Below is a small trained network, with its code and all its weights. Each question gives an input and a target symbol and asks what happens when units are switched off, that is, made to give their printed mean instead of their output.

import numpy as np


def w(rows, s, z=0):
    codes = np.array(rows[::2]) - 128.0
    scale = np.full(codes.shape[1], s)
    scale[-1] = z or s
    return codes * scale


def norm(h):
    return h / np.sqrt((h * h).mean(-1, keepdims=True) + 1e-5)


def f(y):
    return y / 2 * (1 + np.tanh(0.7978845608 * (y + 0.044715 * y**3)))


def softmax(a):
    e = np.exp(a - a.max(-1, keepdims=True))
    return e / e.sum(-1, keepdims=True)


def log_softmax(a):
    a = a - a.max(-1, keepdims=True)
    return a - np.log(np.exp(a).sum(-1, keepdims=True))


def net(x, mask):
    ids = ['βγεζθμστψ'.index(c) for c in x.split()]
    T = len(ids)
    res = E[ids] + P[:T]
    u = 0
    for l in range(2):
        r = norm(res)
        for j in range(2):
            rows = slice(2 * j, 2 * j + 2)
            q, k, v = (r @ M[l][rows].T for M in (Q, K, V))
            z = softmax(np.where(np.tri(T) > 0, q @ k.T / 2**0.5, -1e9)) @ v
            o = O[l][rows]
            res = res + np.where(mask[u + j], z, o[:, -1]) @ o[:, :-1]
        u += 2
        y = f(norm(res) @ A[l][:, :-1].T + A[l][:, -1])
        res = res + np.where(mask[u : u + 4], y, B[l][:, -1]) @ B[l][:, :-1]
        u += 4
    return log_softmax(norm(res)[-1] @ U[:, :-1].T + U[:, -1])


Q, K, V, O, A, B = {}, {}, {}, {}, {}, {}
E = w([
[133,125,122,148],'β',
[127,116,108,157],'γ',
[110,119,118,142],'ε',
[122,122,127,149],'ζ',
[119,74,106,6],'θ',
[71,126,102,140],'μ',
[118,129,113,141],'σ',
[121,153,81,142],'τ',
[66,133,137,140],'ψ',
],0.018)
P = w([
[103,186,169,24],'0',
[131,16,110,134],'1',
[143,105,180,103],'2',
[168,255,252,167],'3',
[2,135,42,18],'4',
[14,154,55,38],'5',
],0.0036)
Q[0] = w([
[53,153,24,26],'L0H1',
[113,198,33,141],'L0H1',
[98,3,187,183],'L0H2',
[20,221,199,60],'L0H2',
],0.0052)
K[0] = w([
[201,48,122,90],'L0H1',
[142,109,255,45],'L0H1',
[171,198,114,105],'L0H2',
[210,58,107,62],'L0H2',
],0.0079)
V[0] = w([
[133,132,58,104],'L0H1',
[131,145,176,254],'L0H1',
[63,75,94,170],'L0H2',
[86,78,181,50],'L0H2',
],0.0076)
O[0] = w([
[99,220,129,193,172],'L0H1',
[81,84,83,108,68],'L0H1',
[211,2,132,195,254],'L0H2',
[156,146,243,110,145],'L0H2',
],0.0079,0.0034)
A[0] = w([
[254,210,81,18,69],'L0N1',
[51,156,70,78,5],'L0N2',
[135,93,166,8,228],'L0N3',
[220,81,72,114,101],'L0N4',
],0.0052,0.002)
B[0] = w([
[169,92,76,136,128],'L0N1',
[105,157,160,129,98],'L0N2',
[157,82,113,71,254],'L0N3',
[40,113,254,63,189],'L0N4',
],0.0097,0.0014)
Q[1] = w([
[63,113,106,254],'L1H1',
[86,144,54,10],'L1H1',
[124,60,166,235],'L1H2',
[199,215,122,70],'L1H2',
],0.0085)
K[1] = w([
[137,116,110,36],'L1H1',
[97,49,96,222],'L1H1',
[114,254,172,114],'L1H2',
[185,66,167,165],'L1H2',
],0.0098)
V[1] = w([
[128,8,120,149],'L1H1',
[157,147,206,254],'L1H1',
[241,97,73,134],'L1H2',
[88,118,70,150],'L1H2',
],0.0091)
O[1] = w([
[207,69,162,142,252],'L1H1',
[135,178,178,193,90],'L1H1',
[253,188,90,112,124],'L1H2',
[142,62,77,179,163],'L1H2',
],0.012,0.0035)
A[1] = w([
[166,33,192,90,253],'L1N1',
[22,145,40,122,78],'L1N2',
[198,203,212,23,244],'L1N3',
[233,201,2,31,137],'L1N4',
],0.0068,0.0028)
B[1] = w([
[71,125,77,59,254],'L1N1',
[200,108,96,130,155],'L1N2',
[179,195,92,29,195],'L1N3',
[254,57,130,185,174],'L1N4',
],0.0077,0.0064)
U = w([
[153,107,211,215,67],'β',
[97,200,132,184,253],'γ',
[114,172,9,198,161],'ε',
[152,184,130,94,94],'ζ',
[159,85,96,40,148],'θ',
[30,147,40,88,69],'μ',
[169,162,214,159,159],'σ',
[234,101,84,209,78],'τ',
[39,106,222,107,120],'ψ',
],0.014,0.0059)

Each question gives the input, a string of symbols that net reads in full, and the target symbol t.
The units are the heads (2 rows each of Q, K, V and O) and the neurons (one row each of A and B). Each row of codes is followed by its name. A weight is (code - 128) times the scale printed after its matrix; where a second scale follows, it is the last column's (O, A, B and U).
mask holds one flag per unit, layer by layer, with each layer's heads first. A switched-off unit (its flag False) gives its mean, the last column of its rows in O or B, instead of its output. The means were averaged over made-up inputs and are rounded, as every weight is.
A unit's drop is (log p(t) with every unit on - log p(t) with that unit switched off) / (log p(t) with every unit on - log p(t) with every unit switched off).
The circuit of an input: a set's keep is (log p(t) with only the set's units on - log p(t) with every unit switched off) / (log p(t) with every unit on - log p(t) with every unit switched off). Starting from all 12 units, units are removed one at a time, each time the one whose removal leaves the highest keep (on an exact tie, the one counted first), for as long as the keep stays at least 0.8.
circuit, biggest first: the units of the circuit, biggest drop first
k most important neurons of layer l: the k neurons of layer l with the biggest drops, biggest first
heads that matter: for each layer, one digit per head in row order, 1 if its drop is at least 0.15 and else 0, layers parted by /
input ζ τ ζ σ, target θ: circuit, biggest first => (L0H1)
input θ τ μ, target μ: heads that matter => 11 / 11
input ζ ε ψ ζ, target θ: heads that matter => 11 / 00
input ζ τ θ γ, target θ: heads that matter => 00 / 00
input ψ σ ε ε, target ψ: heads that matter => 00 / 01
input ψ ζ σ γ, target ψ: heads that matter => 00 / 01
input σ ε ζ σ, target γ: heads that matter => 00 / 10
input ψ ζ σ, target ψ: heads that matter => 00 / 01
input ψ ζ θ ζ ψ τ, target τ: heads that matter => 10 / 00
input θ ζ ζ μ ζ ε, target μ: circuit, biggest first => (L1H1; L0H2; L0H1)
input σ τ γ μ, target γ: circuit, biggest first => (L1H1; L0H1)
input β ζ ζ γ, target μ: circuit, biggest first => (L0H2; L1H1)
input μ μ ζ, target β: circuit, biggest first => (L1H1; L0H2; L1H2)
input τ γ τ, target ε: circuit, biggest first => (L1H1; L0H1)
input γ ε θ τ ψ ε, target ψ: heads that matter => 01 / 01
input μ μ ψ, target β: circuit, biggest first => (L0H2; L1H1)
input ε τ γ, target σ: heads that matter => 01 / 11
input ζ γ μ τ, target θ: 2 most important neurons of layer 0 => (L0N4; L0N1)
input ψ μ θ ψ β, target ψ: circuit, biggest first => (L1H2)
input μ ζ τ, target β: heads that matter => 01 / 10
input σ σ ζ, target γ: heads that matter => 00 / 10
input θ μ σ, target μ: heads that matter => 11 / 10
input τ ζ ζ ζ, target ε: heads that matter => 01 / 10
input ζ ε ψ ψ, target θ: heads that matter => 11 / 10
input ε σ ψ, target σ: circuit, biggest first => (L1H1; L0H2; L1H2)
input μ μ β, target β: most important neuron of layer 0 => (L0N3)
input ε θ ε ζ, target θ: circuit, biggest first => (L1H1)
input τ θ γ μ, target μ: circuit, biggest first => (L1H1; L0H2; L1H2; L0H1)
input β τ ζ τ, target μ: circuit, biggest first => (L0H2; L1H1)
